Below are the code and all the weights of a small trained network. Each question names an input and a class and asks about switching units off, where a switched-off unit gives its printed mean instead of its output.

import numpy as np


def w(rows, s, z=0):
    codes = np.array(rows[::2]) - 128.0
    scale = np.full(codes.shape[1], s)
    scale[-1] = z or s
    return codes * scale


def f(y):
    return np.maximum(y, 0)


def log_softmax(a):
    a = a - a.max(-1, keepdims=True)
    return a - np.log(np.exp(a).sum(-1, keepdims=True))


def net(x, mask):
    res = np.array(x, float).reshape(1, 7) / 4 @ E
    y = f(res @ A[0][:, :-1].T + A[0][:, -1])
    res = res + np.where(mask, y, B[0][:, -1]) @ B[0][:, :-1]
    return log_softmax(res[-1] @ U[:, :-1].T + U[:, -1])


A, B = {}, {}
E = w([
[123,129,124,120,132,124,130,127,136],'x0',
[115,107,150,112,154,113,101,130,147],'x1',
[114,227,152,172,133,108,68,86,176],'x2',
[223,87,149,87,17,73,57,134,174],'x3',
[151,30,17,145,164,215,88,2,201],'x4',
[120,122,115,124,143,116,106,153,148],'x5',
[138,137,112,143,122,125,134,125,112],'x6',
],0.0096)
A[0] = w([
[85,126,77,236,197,213,141,87,199,184],'neuron 1',
[19,254,210,158,198,101,202,153,95,227],'neuron 2',
[211,72,131,91,67,124,93,54,190,118],'neuron 3',
[220,71,97,131,58,130,40,66,196,49],'neuron 4',
[64,88,99,141,136,134,160,157,40,180],'neuron 5',
[99,112,105,56,167,106,137,236,85,242],'neuron 6',
[197,128,170,47,19,54,125,217,94,243],'neuron 7',
[163,200,179,157,38,122,38,156,157,4],'neuron 8',
[218,213,194,113,64,77,32,192,116,209],'neuron 9',
[30,85,103,68,189,193,169,82,151,218],'neuron 10',
[24,129,223,100,150,77,212,187,75,219],'neuron 11',
[117,226,143,140,139,171,57,74,149,210],'neuron 12',
[135,61,163,67,41,86,143,208,101,64],'neuron 13',
[236,43,160,85,64,59,175,223,47,182],'neuron 14',
],0.0079,0.0041)
B[0] = w([
[26,167,111,105,167,125,125,77,85,228],'neuron 1',
[187,129,88,222,90,90,120,184,182,253],'neuron 2',
[140,74,62,184,105,170,136,205,164,201],'neuron 3',
[203,152,101,177,147,157,110,207,178,209],'neuron 4',
[159,123,100,147,254,153,148,148,94,180],'neuron 5',
[165,128,55,166,102,155,174,123,120,193],'neuron 6',
[107,138,60,131,34,72,147,79,128,227],'neuron 7',
[142,79,184,104,66,77,169,142,197,177],'neuron 8',
[111,123,187,157,44,37,133,45,158,222],'neuron 9',
[139,111,75,107,158,188,106,77,82,212],'neuron 10',
[172,107,57,173,70,178,141,155,169,230],'neuron 11',
[137,203,153,126,97,60,93,97,202,190],'neuron 12',
[43,130,74,131,142,159,100,40,126,179],'neuron 13',
[68,116,43,83,78,139,122,107,99,213],'neuron 14',
],0.0096,0.015)
U = w([
[211,2,68,120,122,139,185,251,109,244],'0',
[60,170,90,98,120,122,69,43,134,244],'1',
[213,191,158,210,112,154,56,184,205,118],'2',
[151,120,204,63,82,23,114,122,153,3],'3',
[120,91,108,62,198,233,143,86,71,56],'4',
],0.0081,0.0041)

Each question gives the input, the list of numbers given to net, and the class t.
The units are the neurons (one row each of A and B). Each row of codes is followed by its name. A weight is (code - 128) times the scale printed after its matrix; where a second scale follows, it is the last column's (A, B and U).
mask holds one flag per neuron, in row order. A switched-off neuron (its flag False) gives its mean, the last column of its row in B, instead of its output. The means were averaged over made-up inputs and are rounded, as every weight is.
A unit's drop is (log p(t) with every unit on - log p(t) with that unit switched off) / (log p(t) with every unit on - log p(t) with every unit switched off).
The circuit of an input: a set's keep is (log p(t) with only the set's units on - log p(t) with every unit switched off) / (log p(t) with every unit on - log p(t) with every unit switched off). Starting from the 12 units with the biggest drops (on a tie, the unit counted first), units are removed one at a time, each time the one whose removal leaves the highest keep (on an exact tie, the one counted first), for as long as the keep stays at least 0.8.
units of the circuit, in order: the units of the circuit, biggest drop first
k most important neurons: the k neurons with the biggest drops, biggest first
drop of u: that unit's drop, to one decimal
input [3,-3,1,2,4,-8,4], class 2: 2 most important neurons	neuron 14; neuron 4
input [-6,7,0,3,5,-6,-7], class 0: units of the circuit, in order	neuron 3
input [1,-7,3,1,-5,0,-6], class 3: units of the circuit, in order	neuron 9; neuron 8
input [4,-6,1,7,-2,-3,5], class 3: 2 most important neurons	neuron 8; neuron 9
input [-7,7,0,-4,-2,7,6], class 0: 3 most important neurons	neuron 9; neuron 12; neuron 4
input [-6,-5,-6,1,-5,-7,-2], class 1: 3 most important neurons	neuron 13; neuron 14; neuron 7
input [-6,-4,1,6,-3,-2,-2], class 3: 3 most important neurons	neuron 8; neuron 9; neuron 1
input [-1,6,1,-6,-4,-4,-5], class 2: 3 most important neurons	neuron 2; neuron 14; neuron 3
input [-8,5,1,7,-3,-1,-1], class 3: 3 most important neurons	neuron 8; neuron 9; neuron 1
input [-8,-2,-5,1,-8,-3,7], class 1: 2 most important neurons	neuron 13; neuron 7
input [-1,-4,0,-7,0,-5,2], class 0: 4 most important neurons	neuron 2; neuron 9; neuron 13; neuron 5
input [-3,-7,-6,1,-2,-7,-1], class 1: 2 most important neurons	neuron 13; neuron 2
input [-3,3,-1,7,-6,4,5], class 1: 2 most important neurons	neuron 13; neuron 14
input [-7,4,0,-5,-2,-6,-6], class 0: units of the circuit, in order	neuron 9
input [5,-2,8,-6,0,-7,2], class 2: 2 most important neurons	neuron 2; neuron 14
input [7,-4,4,7,-7,0,4], class 3: drop of neuron 8	0.3
input [1,3,-2,5,-4,6,-3], class 1: drop of neuron 13	0.3
input [-3,4,-7,-4,1,-8,0], class 4: drop of neuron 2	0.2
